Here is a tiny trained network, its code and every weight. The questions are about switching its units off for an input and a target symbol, where a switched-off unit gives its printed mean instead of its output.

import numpy as np


def w(rows, s, z=0):
    codes = np.array(rows[::2]) - 128.0
    scale = np.full(codes.shape[1], s)
    scale[-1] = z or s
    return codes * scale


def norm(h):
    return h / np.sqrt((h * h).mean(-1, keepdims=True) + 1e-5)


def f(y):
    return y / 2 * (1 + np.tanh(0.7978845608 * (y + 0.044715 * y**3)))


def softmax(a):
    e = np.exp(a - a.max(-1, keepdims=True))
    return e / e.sum(-1, keepdims=True)


def log_softmax(a):
    a = a - a.max(-1, keepdims=True)
    return a - np.log(np.exp(a).sum(-1, keepdims=True))


def net(x, mask):
    ids = ['ΘΞΠεζητω'.index(c) for c in x.split()]
    T = len(ids)
    res = E[ids] + P[:T]
    q, k, v = (norm(res) @ M[0].T for M in (Q, K, V))
    z = softmax(np.where(np.tri(T) > 0, q @ k.T / 4**0.5, -1e9)) @ v
    res = res + np.where(mask[0], z, O[0][:, -1]) @ O[0][:, :-1]
    y = f(norm(res) @ A[0][:, :-1].T + A[0][:, -1])
    res = res + np.where(mask[1:17], y, B[0][:, -1]) @ B[0][:, :-1]
    return log_softmax(norm(res)[-1] @ U[:, :-1].T + U[:, -1])


Q, K, V, O, A, B = {}, {}, {}, {}, {}, {}
E = w([
[100,198,110,108,161],'Θ',
[70,155,81,104,111],'Ξ',
[221,141,145,168,89],'Π',
[61,116,74,143,175],'ε',
[66,122,141,82,184],'ζ',
[139,162,135,73,67],'η',
[110,255,119,163,194],'τ',
[107,163,122,159,132],'ω',
],0.024)
P = w([
[129,84,221,140,253],'0',
[197,91,143,108,198],'1',
[210,96,101,98,155],'2',
[189,106,125,88,107],'3',
[236,106,54,70,83],'4',
[219,112,77,60,41],'5',
[230,115,74,35,19],'6',
[223,113,83,37,3],'7',
],0.0048)
Q[0] = w([
[61,139,110,95,47],'h0',
[65,146,98,113,167],'h0',
[160,62,190,125,155],'h0',
[138,9,185,167,149],'h0',
],0.013)
K[0] = w([
[135,160,194,46,150],'h0',
[50,91,61,104,90],'h0',
[136,72,115,216,254],'h0',
[52,99,146,143,250],'h0',
],0.0093)
V[0] = w([
[156,190,139,238,170],'h0',
[26,168,76,57,155],'h0',
[199,133,125,2,207],'h0',
[147,110,207,40,19],'h0',
],0.0089)
O[0] = w([
[84,115,212,73,179,71],'h0',
[122,142,97,202,33,251],'h0',
[115,153,144,11,124,154],'h0',
[254,114,93,108,133,131],'h0',
],0.0086,0.011)
A[0] = w([
[100,42,162,21,170,253],'n0',
[114,17,76,213,193,107],'n1',
[139,178,190,163,181,113],'n2',
[146,171,101,88,116,117],'n3',
[86,146,140,140,120,98],'n4',
[129,214,123,125,82,152],'n5',
[225,100,166,72,75,137],'n6',
[118,162,47,79,123,164],'n7',
[186,151,188,82,161,189],'n8',
[223,174,147,132,168,170],'n9',
[251,114,72,83,100,120],'n10',
[88,166,97,208,78,139],'n11',
[146,174,229,208,247,114],'n12',
[33,188,90,223,132,230],'n13',
[38,125,240,70,148,125],'n14',
[73,146,161,140,170,93],'n15',
],0.011,0.0068)
B[0] = w([
[196,2,87,108,103,153],'n0',
[156,35,219,132,182,123],'n1',
[64,65,107,116,119,133],'n2',
[127,151,190,147,166,146],'n3',
[123,153,114,188,148,135],'n4',
[143,130,173,93,96,187],'n5',
[57,32,90,99,190,154],'n6',
[169,123,145,128,111,192],'n7',
[41,15,193,102,38,151],'n8',
[94,78,225,70,51,154],'n9',
[29,175,119,243,207,169],'n10',
[165,109,132,79,85,214],'n11',
[88,93,58,57,77,144],'n12',
[191,63,129,159,84,252],'n13',
[178,193,166,99,196,147],'n14',
[156,182,100,176,184,130],'n15',
],0.0078,0.016)
U = w([
[49,196,163,90,187,191],'Θ',
[66,167,7,98,183,27],'Ξ',
[76,82,186,159,186,138],'Π',
[217,79,120,110,243,149],'ε',
[153,143,112,137,23,193],'ζ',
[70,32,184,1,121,137],'η',
[125,208,249,93,129,1],'τ',
[75,111,163,216,170,11],'ω',
],0.0085,0.0025)

Each question gives the input, a string of symbols that net reads in full, and the target symbol t.
The units are the heads (4 rows each of Q, K, V and O) and the neurons (one row each of A and B). Each row of codes is followed by its name. A weight is (code - 128) times the scale printed after its matrix; where a second scale follows, it is the last column's (O, A, B and U).
mask holds one flag per unit, heads first, then neurons. A switched-off unit (its flag False) gives its mean, the last column of its rows in O or B, instead of its output. The means were averaged over made-up inputs and are rounded, as every weight is.
A unit's drop is (log p(t) with every unit on - log p(t) with that unit switched off) / (log p(t) with every unit on - log p(t) with every unit switched off).
The circuit of an input: a set's keep is (log p(t) with only the set's units on - log p(t) with every unit switched off) / (log p(t) with every unit on - log p(t) with every unit switched off). Starting from the 12 units with the biggest drops (on a tie, the unit counted first), units are removed one at a time, each time the one whose removal leaves the highest keep (on an exact tie, the one counted first), for as long as the keep stays at least 0.8.
circuit, biggest first: the units of the circuit, biggest drop first
top k neurons: the k neurons with the biggest drops, biggest first
drop of u: that unit's drop, to one decimal
input Ξ Ξ Θ ζ ζ Π, target η: top neuron -> n9
input ζ τ ζ, target ε: circuit, biggest first -> n14; n8; n9; n11
input τ ζ ζ Ξ τ η Ξ Ξ, target Ξ: top 2 neurons -> n10; n13
input Ξ Π ζ Ξ Ξ Ξ η, target η: top 3 neurons -> n6; n13; n9
input τ Ξ η, target η: top 2 neurons -> n6; n9
input Ξ Ξ Ξ Ξ τ Ξ η τ, target τ: top 2 neurons -> n9; n13
input Ξ Θ Θ Π Ξ τ Θ, target τ: top 2 neurons -> n3; n0
input ζ ω ζ ω ζ, target ε: top 3 neurons -> n14; n0; n8
input η Π ζ Π ω, target ω: top 2 neurons -> n10; n9
input τ Ξ η Ξ Θ Ξ Θ, target Θ: drop of n13 -> 1.1
input Θ ω τ, target Θ: drop of n14 -> 0.2
input Ξ Π Ξ ζ Π Π Θ, target η: drop of h0 -> 1.3
input ε Ξ Ξ Θ Ξ ζ ζ, target ζ: drop of n6 -> 0.1
input Θ ζ ω, target Π: top neuron -> n13
